Moves between objects:
madi: ge>telu, zi>tale, vu>kula, da>razo, va>luvu, di>zapo
gapo: ge>moko, zi>noso, vu>rine, da>koti, va>bobu, di>tepa
beva: ge>vetu, zi>dosa, vu>nagi, da>dasu, va>diro, di>rube
dupo: ge>zefu, zi>lizo, vu>sore, da>vomi, va>fupi, di>selu
rifa: ge>subi, zi>pone, vu>taru, da>moko, va>denu, di>koti
dosa: ge>zimi, zi>kazu, vu>gitu, da>diro, va>sore, di>beze
fasi: ge>zete, zi>fidi, vu>disu, da>milu, va>suva, di>kave
selu: ge>lazo, zi>badu, vu>kazu, da>dupo, va>lizo, di>zema
fadu: ge>luvu, zi>rine, vu>puro, da>muti, va>basi, di>niba
midi: ge>nimu, zi>zete, vu>denu, da>disu, va>voti, di>mube
zete: ge>suno, zi>zaze, vu>kave, da>voti, va>kade, di>vopa
zuvu: ge>fupi, zi>feru, vu>lazo, da>badu, va>zime, di>zaka
puro: ge>niba, zi>zivo, vu>gote, da>telu, va>biko, di>razo
gube: ge>gote, zi>telu, vu>seze, da>kula, va>delo, di>zime
dasu: ge>gitu, zi>diro, vu>kize, da>medo, va>sogu, di>beva
gosi: ge>sati, zi>lazo, vu>zimi, da>kazu, va>zefu, di>puge
kaba: ge>dosa, zi>duni, vu>dasu, da>tede, va>puge, di>gitu
kula: ge>zapo, zi>delo, vu>tugu, da>kuba, va>niba, di>gube
lune: ge>dasu, zi>tede, vu>nodi, da>rube, va>beze, di>kize
seze: ge>zime, zi>zapo, vu>lizo, da>tugu, va>madi, di>lori
bobu: ge>nako, zi>gili, vu>subi, da>pone, va>nimu, di>noso
muti: ge>zivo, zi>basi, vu>telu, da>tale, va>taru, di>fadu
sati: ge>dupo, zi>zaka, vu>puge, da>zema, va>zuvu, di>sore
nimu: ge>milu, zi>suno, vu>mube, da>kave, va>rebo, di>gili
zaze: ge>dazu, zi>kize, vu>rebo, da>kade, va>lune, di>dotu
zime: ge>kuba, zi>puro, vu>lori, da>gube, va>telu, di>feru
puge: ge>sore, zi>vomi, vu>sogu, da>gosi, va>lazo, di>duni
suva: ge>kade, zi>mena, vu>gapu, da>dotu, va>nagi, di>fidi
suno: ge>suva, zi>dazu, vu>vopa, da>rebo, va>ludi, di>gapu
zimi: ge>puge, zi>zema, vu>beze, da>bizi, va>selu, di>sogu
fidi: ge>zaze, zi>nodi, vu>voti, da>suva, va>mena, di>rebo
ludi: ge>nagi, zi>dasu, vu>zaze, da>nodi, va>medo, di>dazu
tepa: ge>rifa, zi>gaki, vu>zubu, da>gapo, va>noso, di>taru
razo: ge>delo, zi>luvu, vu>kuba, da>puro, va>zivo, di>madi
vatu: ge>basi, zi>rifa, vu>tale, da>zubu, va>moko, di>biko
disu: ge>kave, zi>voti, vu>nako, da>gili, va>gapu, di>midi
tola: ge>tugu, zi>kuba, vu>zuvu, da>lori, va>gote, di>fupi
kazu: ge>zema, zi>zefu, vu>bizi, da>sore, va>tapa, di>gosi
denu: ge>mube, zi>kave, vu>gaki, da>nako, va>fasi, di>pone
delo: ge>muti, zi>vatu, vu>madi, da>niba, va>zubu, di>telu
zema: ge>vomi, zi>zuvu, vu>gosi, da>selu, va>badu, di>sati
zubu: ge>taru, zi>moko, vu>luvu, da>rine, va>bepo, di>vatu
zaka: ge>lizo, zi>tugu, vu>vomi, da>zuvu, va>feru, di>tapa
lizo: ge>lori, zi>gube, vu>tapa, da>fupi, va>kula, di>badu
diro: ge>bizi, zi>sore, vu>kaba, da>sogu, va>sati, di>dosa
gili: ge>fasi, zi>gapu, vu>mava, da>nimu, va>suno, di>disu
basi: ge>gapo, zi>subi, vu>biko, da>taru, va>veda, di>rine
badu: ge>tola, zi>zime, vu>zefu, da>lizo, va>gube, di>zuvu
zapo: ge>puro, zi>muti, vu>gube, da>madi, va>tale, di>gote
beze: ge>sogu, zi>gosi, vu>vetu, da>dosa, va>kazu, di>tede
kize: ge>beva, zi>kaba, vu>ludi, da>lune, va>tede, di>nagi
lori: ge>feru, zi>gote, vu>badu, da>seze, va>zapo, di>tola
nodi: ge>kize, zi>medo, vu>kade, da>mena, va>vetu, di>ludi
mava: ge>disu, zi>milu, vu>bobu, da>mube, va>vopa, di>nako
vetu: ge>tede, zi>zimi, vu>rube, da>gitu, va>bizi, di>medo
koti: ge>bepo, zi>bobu, vu>basi, da>rifa, va>pone, di>gapo
medo: ge>kaba, zi>sogu, vu>lune, da>vetu, va>zimi, di>dasu
subi: ge>noso, zi>mava, vu>koti, da>veda, va>mube, di>bepo
niba: ge>tale, zi>zubu, vu>razo, da>fadu, va>rine, di>delo
veda: ge>bobu, zi>mube, vu>rifa, da>gaki, va>midi, di>subi
tapa: ge>badu, zi>seze, vu>dupo, da>zaka, va>tugu, di>zefu
bizi: ge>gosi, zi>selu, vu>dosa, da>duni, va>dupo, di>zimi
tede: ge>diro, zi>puge, vu>medo, da>beze, va>gosi, di>kaba
biko: ge>rine, zi>koti, vu>muti, da>vatu, va>rifa, di>zivo
voti: ge>rebo, zi>kade, vu>fasi, da>gapu, va>zoto, di>zete
kade: ge>ludi, zi>lune, vu>fidi, da>zoto, va>rube, di>zaze
zivo: ge>zubu, zi>gapo, vu>fadu, da>biko, va>koti, di>luvu
milu: ge>voti, zi>suva, vu>gili, da>vopa, va>dotu, di>fasi
vomi: ge>tapa, zi>fupi, vu>sati, da>lazo, va>tola, di>dupo
taru: ge>koti, zi>veda, vu>vatu, da>tepa, va>gaki, di>basi
sogu: ge>duni, zi>sati, vu>tede, da>zimi, va>zema, di>diro
rube: ge>medo, zi>beze, vu>mena, da>beva, va>dosa, di>lune
tale: ge>biko, zi>taru, vu>delo, da>luvu, va>tepa, di>muti
noso: ge>denu, zi>disu, vu>bepo, da>bobu, va>gili, di>gaki
pone: ge>mava, zi>nimu, vu>veda, da>denu, va>kave, di>bobu
rebo: ge>dotu, zi>ludi, vu>zete, da>fidi, va>nodi, di>suno
nagi: ge>rube, zi>gitu, vu>dazu, da>kize, va>kaba, di>mena
mena: ge>lune, zi>vetu, vu>zoto, da>nagi, va>gitu, di>nodi
feru: ge>kula, zi>razo, vu>tola, da>zime, va>puro, di>tugu
duni: ge>kazu, zi>dupo, vu>diro, da>puge, va>vomi, di>bizi
dazu: ge>mena, zi>beva, vu>dotu, da>ludi, va>dasu, di>zoto
rine: ge>tepa, zi>bepo, vu>zivo, da>basi, va>subi, di>zubu
vopa: ge>gapu, zi>dotu, vu>nimu, da>zete, va>zaze, di>milu
fupi: ge>seze, zi>kula, vu>zaka, da>tola, va>kuba, di>lizo
gote: ge>razo, zi>fadu, vu>zime, da>zapo, va>muti, di>kuba
bepo: ge>gaki, zi>nako, vu>gapo, da>subi, va>mava, di>moko
lazo: ge>zaka, zi>tola, vu>zema, da>zefu, va>lori, di>vomi
nako: ge>midi, zi>fasi, vu>noso, da>mava, va>milu, di>denu
mube: ge>gili, zi>vopa, vu>pone, da>midi, va>zete, di>mava
gitu: ge>beze, zi>bizi, vu>beva, da>kaba, va>duni, di>vetu
zoto: ge>nodi, zi>rube, vu>suva, da>dazu, va>beva, di>kade
moko: ge>veda, zi>denu, vu>tepa, da>bepo, va>nako, di>rifa
tugu: ge>gube, zi>madi, vu>fupi, da>feru, va>razo, di>seze
zefu: ge>zuvu, zi>lori, vu>selu, da>tapa, va>seze, di>lazo
telu: ge>fadu, zi>biko, vu>zapo, da>delo, va>vatu, di>puro
gapu: ge>fidi, zi>zoto, vu>milu, da>suno, va>dazu, di>voti
gaki: ge>pone, zi>midi, vu>moko, da>noso, va>disu, di>veda
kuba: ge>madi, zi>niba, vu>feru, da>gote, va>fadu, di>kula
luvu: ge>vatu, zi>tepa, vu>niba, da>zivo, va>gapo, di>tale
dotu: ge>zoto, zi>nagi, vu>suno, da>zaze, va>kize, di>suva
kave: ge>vopa, zi>rebo, vu>midi, da>fasi, va>fidi, di>nimu
sore: ge>selu, zi>tapa, vu>duni, da>sati, va>zaka, di>kazu

The rows follow the links: the fewer symbols apart two objects are, the more alike their rows tend to be.

Object, then a row for it; each showing differs a little:
pone: [  9,  53,  21,  -2, -34,  -6, -14, -26,  -4,   2, -21,  -5, -13, -17, -39, -39,  17, -11, -24, -54,  37,  58, -94,  -7,  16,   6, -81,  11, -42, -41,   8,  24,  43, -50,   4, -27,   9,  56,  61, -45, -23, -68,   2, -25,   9]
denu: [  18,   50,   20,    4,  -34,   -6,  -19,  -28,   -9,    4,  -26,   -1,  -17,  -15,  -40,  -37,   13,   -7,  -29,  -50,   46,   52, -101,   -9,   12,    3,  -87,   14,  -48,  -40,    4,   18,   46,  -49,    8,  -27,    7,   55,   65,  -38,  -22,  -64,   -2,  -28,    3]
kize: [ -3,  20, -48,  40, -13, -14, -80,  11,   7,  27,  -2,  42, -33, -22,  31,  17,  -1, -10, -27,  27,  46, -75, -46,  41,  19, -11,  16,  50,  16, -22, -20,  12, -47, -26,  -7,   1, -66, -30, -28,  61,  28,  63,   4, -42, -72]
puge: [ 19, -52, -28,  39,  10,  16,  -9,  21, -17, -15,  14,  18,  17,  13,  47,  46,  -8,  13,  16,  86,  10, -84,  59, -21,  -3,  -5,  50,   2,  41,  32,   5, -45, -21,  53,   6,   9, -35, -63, -48,  68,  19,  61, -18,  26, -23]
vomi: [-32, -47, -20,  -8,  29,   5,  28,  30,  14,  -7,  22, -10,  20,  13,  34,  21, -10,  -5,  34,  41, -59, -44, 108,   8,  -4,   7,  88, -19,  56,  39,   3,  -4, -45,  44, -12,  27,   9, -54, -69,  17,  25,  49,   2,  35,   2]
milu: [ 15,  71,  37,  25, -20,  -6, -62, -29,   5,  38,   1,  27, -45,  -1, -14,  26,   3,  28, -35, -24,  77,  40, -80,  49, -24, -13, -21,  26, -42, -56, -24,  -2,   8, -41,  10,  13, -58,  54,  28,   9, -35,   4,  -9, -69,  -5]
tale: [ 15, -27,  47, -38,   4,  19,  75, -12, -10, -31,   9, -35,  39,  36, -29, -15,   2,   8,  21, -41, -47,  79,  25, -41, -15,   7, -31, -52, -22,  19,  14, -13,  54,  18,   7,  -5,  62,  40,  49, -56, -23, -56,  -3,  41,  62]
nagi: [  3,  16, -51,  43, -22,  -7, -81,  10,   5,  23,   4,  43, -29, -16,  34,  23,   0,  -9, -29,  23,  44, -71, -55,  41,  22, -14,   8,  51,  19, -24, -21,  16, -39, -26,  -8,   2, -66, -24, -19,  64,  29,  62,   3, -41, -74]
ludi: [  6,   7, -40,  57, -51,   8, -83,   7,   6,   6,  11,  41, -10,   1,  31,  22,  13, -12, -25,  14,  50, -52, -83,  40,  30,  -7, -13,  44,  22, -34, -14,  13, -19, -35,  -5,  -1, -66,  -8,   0,  54,  19,  57,  -4, -38, -79]
dupo: [-26, -48, -21,  -6,  28,   5,  26,  32,  12,  -7,  22,  -4,  16,  13,  37,  29, -11,   0,  33,  45, -49, -50, 103,  11, -10,   2,  89, -15,  53,  37,  -2,  -9, -47,  48, -11,  26,   1, -57, -67,  26,  22,  60,   3,  32,  -1]
razo: [ -4, -13,  34, -64,  61, -15,  83,  -3,  -2,   1, -16, -36,  10,  -5, -33, -21, -17,   9,  23, -12, -56,  45,  86, -42, -33,   2,  18, -39, -27,  38,  11, -14,  17,  37,   3,   2,  68,   4,  -5, -49, -22, -55,   7,  39,  78]
delo: [ -9, -11,  47, -46,  32,   2,  82,  -9,  -5, -19,  -7, -45,  19,  13, -33, -22,  -3,  12,  27, -17, -46,  65,  66, -39, -23,  11,   0, -49, -17,  27,  17, -11,  34,  30,   6,   2,  67,  19,   9, -62, -27, -61,   0,  41,  80]
rifa: [  -1,   30,   28,  -60,    8,  -14,   26,  -18,   23,   23,    1,  -11,  -11,    2,  -45,  -27,   -3,   -8,  -15, -103,  -38,   90,  -41,   29,  -12,   -8,  -38,  -11,  -49,  -24,  -18,   43,   18,  -42,  -10,   -5,   41,   68,   51,  -58,  -12,  -43,   23,  -17,   29]
seze: [ 16, -74, -38, -41,  43,  -3,  76,  23,  -9, -24, -10, -18,  38,  -3,   6, -28, -13, -20,  21,  11, -80, -39,  72, -59,  13,  -2,   6, -17,   9,  66,  15,  -6,   2,  48,  -5, -24,  65, -41, -15,  -1,  34, -16,  12,  69,  16]
tola: [ -5, -74, -39, -29,  26,   5,  67,  28,  -9, -35,  -4, -21,  44,   2,  14, -30,  -4, -26,  29,  21, -77, -41,  79, -56,  24,   8,  14, -23,  32,  64,  21,   0,  -3,  44,  -9, -16,  59, -47, -24,  -3,  33,  -9,  11,  70,   8]
moko: [-10,  43,  28, -53,   3, -15,  23, -22,  21,  20,  -6, -16, -16,  -8, -41, -36,   1,  -9, -17, -98, -27,  88, -48,  29,  -6,  -2, -38,  -8, -42, -24, -13,  43,  18, -47,  -9,  -2,  42,  65,  51, -66, -13, -49,  23, -21,  25]
duni: [ 13, -44, -30,  48,   5,  16, -14,  20, -17, -17,   9,  16,  16,   9,  42,  39,  -4,  11,  16,  92,  19, -87,  52, -22,   0,   0,  42,   7,  41,  30,   9, -46, -22,  50,   7,   3, -38, -67, -50,  65,  20,  58, -21,  23, -23]
zapo: [  5, -23,  15, -72,  75, -20,  81,  -1,  -5,   8, -17, -29,   8, -10, -27, -23, -21,  10,  17,  -9, -61,  25,  89, -41, -29,  -7,  22, -28, -27,  50,   4, -13,   6,  44,   5,  -2,  68,  -6,  -9, -30,  -8, -45,   9,  40,  70]
gube: [ 24, -58, -19, -68,  75, -18,  81,  11, -13,   2, -16, -14,  18, -12, -13, -24, -24,  -6,  13,  -2, -75, -14,  80, -54, -15, -13,   8, -19, -22,  66,   3, -13,   1,  48,   3, -18,  68, -26,  -7,  -5,  19, -25,  16,  52,  43]
zivo: [ 32, -34,  43, -39,   0,  21,  73, -13,  -7, -28,  16, -23,  38,  40, -30,  -5,  -2,   7,  10, -57, -49,  82,   7, -28, -17,   1, -42, -45, -32,  16,   5,  -8,  57,   9,   4,  -8,  63,  50,  60, -48, -15, -49,   2,  38,  52]
puro: [ -7, -12,  40, -58,  51, -11,  82,  -5,  -7,  -3, -14, -41,  13,  -1, -33, -25, -11,  10,  26, -12, -52,  53,  78, -42, -31,   5,  15, -43, -24,  36,  14, -13,  21,  35,   7,   3,  71,  12,  -1, -54, -26, -54,   3,  37,  78]

Each walk starts at a row. The symbols on each line, taken left to right, move it on to the next object.
Answer with the object's row; about right is enough.
new walk
[   9,   19,   28,  -62,   13,  -10,   32,  -15,   22,   22,    3,  -12,   -7,    6,  -41,  -24,   -7,   -4,  -15, -105,  -43,   91,  -35,   31,  -14,  -11,  -34,  -13,  -49,  -18,  -21,   38,   20,  -38,   -7,   -1,   45,   68,   55,  -57,   -9,  -41,   24,  -15,   28]
vu ge zi va di vu -> [  27,   49,   21,    4,  -31,   -5,  -25,  -31,  -12,    6,  -22,    5,  -17,  -15,  -35,  -30,   11,   -1,  -35,  -45,   52,   48, -103,  -11,    8,   -2,  -89,   13,  -52,  -39,    0,   11,   47,  -46,    9,  -27,   -1,   54,   65,  -25,  -23,  -59,   -2,  -33,   -3]
zi ge vu da vu -> [  45,   52,   24,   14,  -17,   -7,  -42,  -34,  -11,   27,  -13,   28,  -33,   -9,  -27,    4,    2,   17,  -41,  -36,   67,   37, -104,   10,  -13,  -19,  -73,   27,  -62,  -38,  -15,   -8,   35,  -37,   15,  -17,  -24,   55,   62,    2,  -28,  -29,   -5,  -50,   -3]
new walk
[  8,  12, -47,  48, -31,  -2, -84,   8,   2,  17,   5,  44, -23, -12,  32,  20,   5, -11, -29,  16,  47, -65, -66,  42,  24, -13,  -2,  49,  18, -27, -16,  13, -34, -29,  -5,  -5, -68, -20, -10,  61,  29,  59,   1, -38, -77]
zi va da vu zi -> [  9, -56, -22,  13,  28,  12,   5,  29,  -4,  -3,  21,  15,  14,  18,  45,  48, -12,  14,  20,  65, -20, -72,  84,   0, -14, -10,  66,  -3,  40,  38,  -4, -36, -35,  53,   0,  19, -24, -59, -54,  60,  20,  73,  -8,  24, -13]
va va vu da -> [  8, -75, -38, -32,  34,   3,  70,  25, -11, -31,  -8, -19,  43,   0,  11, -28,  -7, -24,  26,  17, -79, -40,  75, -59,  17,   3,  11, -20,  21,  64,  19,  -1,   0,  46,  -8, -20,  63, -46, -20,  -1,  35, -12,  14,  70,  12]
new walk
[-48, -46, -24, -11,  19,   5,  37,  34,  11, -19,  16, -21,  25,  11,  30,   5,  -6, -12,  42,  37, -64, -40, 104,  -1,   6,  17,  80, -25,  65,  42,  11,   4, -38,  37, -13,  19,  21, -54, -64,   3,  26,  36,   4,  45,   4]
zi da di da va -> [  0, -17,  24, -68,  68, -19,  81,   0,  -3,   5, -15, -30,   5,  -7, -29, -23, -18,  10,  21, -10, -57,  34,  88, -40, -31,  -4,  19, -35, -26,  45,   7, -13,   9,  41,   4,   0,  71,  -4,  -9, -40, -16, -50,   8,  39,  75]
ge da va vu ge -> [ 45, -39,  37, -46,   5,  22,  69, -12,  -2, -17,  18, -13,  34,  41, -29,  -4,  -5,   5,   2, -75, -54,  83, -10, -12, -19,  -9, -50, -39, -47,  11,  -1,   0,  50,   1,   2, -13,  56,  59,  69, -42, -12, -40,   9,  28,  45]
new walk
[-42, -45, -20,  -9,  19,   8,  33,  32,  13, -12,  19, -17,  24,  12,  32,  12,  -9,  -7,  37,  40, -59, -41, 107,   3,   1,  12,  83, -24,  59,  40,   6,  -2, -42,  42, -11,  24,  12, -55, -65,  10,  25,  45,   3,  38,   2]
zi di zi va da -> [  3, -20,  48, -38,  12,  12,  80,  -8,  -7, -29,   3, -41,  34,  23, -34, -17,   2,   9,  26, -27, -41,  73,  46, -40, -21,  16, -16, -52, -16,  22,  20, -12,  47,  27,   7,  -1,  67,  29,  29, -61, -27, -64,  -3,  42,  73]
vu zi di va -> [  15,   13,   24,  -66,   15,   -4,   39,  -16,   19,   23,    6,   -8,   -2,   11,  -39,  -17,   -7,   -4,  -13, -105,  -47,   94,  -37,   26,  -17,  -18,  -37,  -15,  -54,  -12,  -23,   34,   21,  -31,  -10,   -1,   44,   72,   60,  -48,   -9,  -37,   23,   -8,   30]
new walk
[-45, -56, -26, -13,  13,   9,  46,  35,   8, -32,  11, -30,  37,  10,  26, -12,   2, -20,  40,  32, -70, -37,  97, -19,  18,  22,  60, -27,  65,  44,  18,   7, -27,  40, -12,   8,  34, -55, -56, -10,  27,  22,   5,  53,   4]
vu di ge zi zi -> [ 11, -31,   8, -74,  82, -21,  83,   1,  -6,  10, -20, -23,   8, -12, -23, -21, -23,   1,  15,  -8, -66,  13,  90, -45, -32, -10,  20, -26, -28,  54,   3, -15,   4,  43,   6,  -6,  69,  -9, -14, -24,   0, -40,  10,  44,  64]
vu vu zi zi zi -> [ 44, -29,  29, -57,  12,  11,  58, -10,   6,  -2,  18,  -4,  22,  35, -33,  -4,  -6,   5,  -3, -92, -56,  87, -21,   4, -21, -19, -48, -28, -52,   9, -15,  11,  41,  -9,  -5,  -8,  50,  64,  74, -37,  -7, -34,  18,  16,  36]
new walk
[ 31,  61,  34,  12, -13, -10, -55, -33,  -2,  34,  -3,  30, -42,  -6, -22,  19,   0,  26, -38, -30,  73,  40, -91,  34, -23, -19, -39,  23, -57, -51, -23,  -9,  17, -38,  12,   0, -47,  56,  41,  11, -33,  -9,  -8, -65,  -4]
ge di di di di vu -> [  42,   47,   20,   12,  -23,   -4,  -32,  -32,  -14,   13,  -19,   20,  -23,  -10,  -31,  -11,    8,    9,  -38,  -39,   57,   40, -107,   -3,   -1,  -15,  -83,   22,  -63,  -37,   -5,    0,   42,  -46,   12,  -23,  -14,   55,   67,  -10,  -26,  -44,   -2,  -40,   -2]
di zi zi vu va -> [  4,  11, -35,  64, -59,  17, -82,   3,   4,  -2,  14,  38, -11,   7,  30,  25,  13,  -8, -23,  13,  57, -44, -86,  41,  33,  -3, -17,  37,  24, -43,  -9,  11, -13, -37,  -5,  -2, -68,  -6,   3,  48,  18,  50,  -4, -39, -78]
new walk
[ -1,  57,  20,  -8, -33, -10,  -7, -26,  -1,   2, -25,  -8, -15, -18, -41, -44,  14, -11, -24, -59,  30,  62, -87,  -4,  18,   6, -77,   7, -39, -37,   8,  28,  38, -53,   3, -21,  20,  58,  57, -55, -25, -70,   6, -27,   9]
zi vu di zi da vu -> [  42,   55,   25,   14,  -12,   -7,  -45,  -31,   -7,   31,  -10,   31,  -37,   -7,  -26,    9,   -1,   21,  -43,  -32,   68,   38, -101,   18,  -19,  -21,  -62,   28,  -64,  -43,  -19,   -7,   28,  -39,   12,  -11,  -34,   56,   58,    7,  -25,  -18,   -4,  -56,   -6]
vu ge vu da vu va -> [ 39,  59,  31,  14, -10,  -6, -51, -34,  -5,  33, -10,  30, -39,  -5, -23,  15,  -3,  22, -42, -31,  71,  40, -93,  26, -20, -22, -52,  26, -62, -45, -23,  -7,  21, -39,  14,  -2, -40,  56,  50,  10, -28, -12,  -5, -61,  -3]
new walk
[-15,  74,  36,  44, -43,   3, -74, -24,  12,  26,   6,  18, -37,   2,  -5,  30,  12,  22, -21, -14,  77,  36, -75,  60, -14,   1,  -5,  18, -12, -64, -16,   6,   0, -43,   5,  23, -62,  45,  16,   0, -34,  17, -14, -69, -16]
ge da ge ge di -> [  0,  17, -24,  69, -70,  22, -81,   0,   6,  -3,  16,  31,  -8,   9,  30,  23,  19,  -9, -20,   9,  58, -35, -88,  42,  30,   2, -21,  35,  28, -45,  -6,  15, -11, -41,  -2,  -1, -67,   0,   9,  39,  15,  50,  -7, -39, -72]
di di ge vu -> [-18,  42,   0,  75, -80,  19, -82,  -7,   6,  -8,  17,  21,  -9,  13,  19,  21,  24,  -1, -15,   5,  71,  -4, -87,  45,  29,  13, -17,  21,  32, -59,  -1,  11,  -3, -45,  -1,  13, -69,  14,   7,  13,  -6,  35, -12, -43, -55]
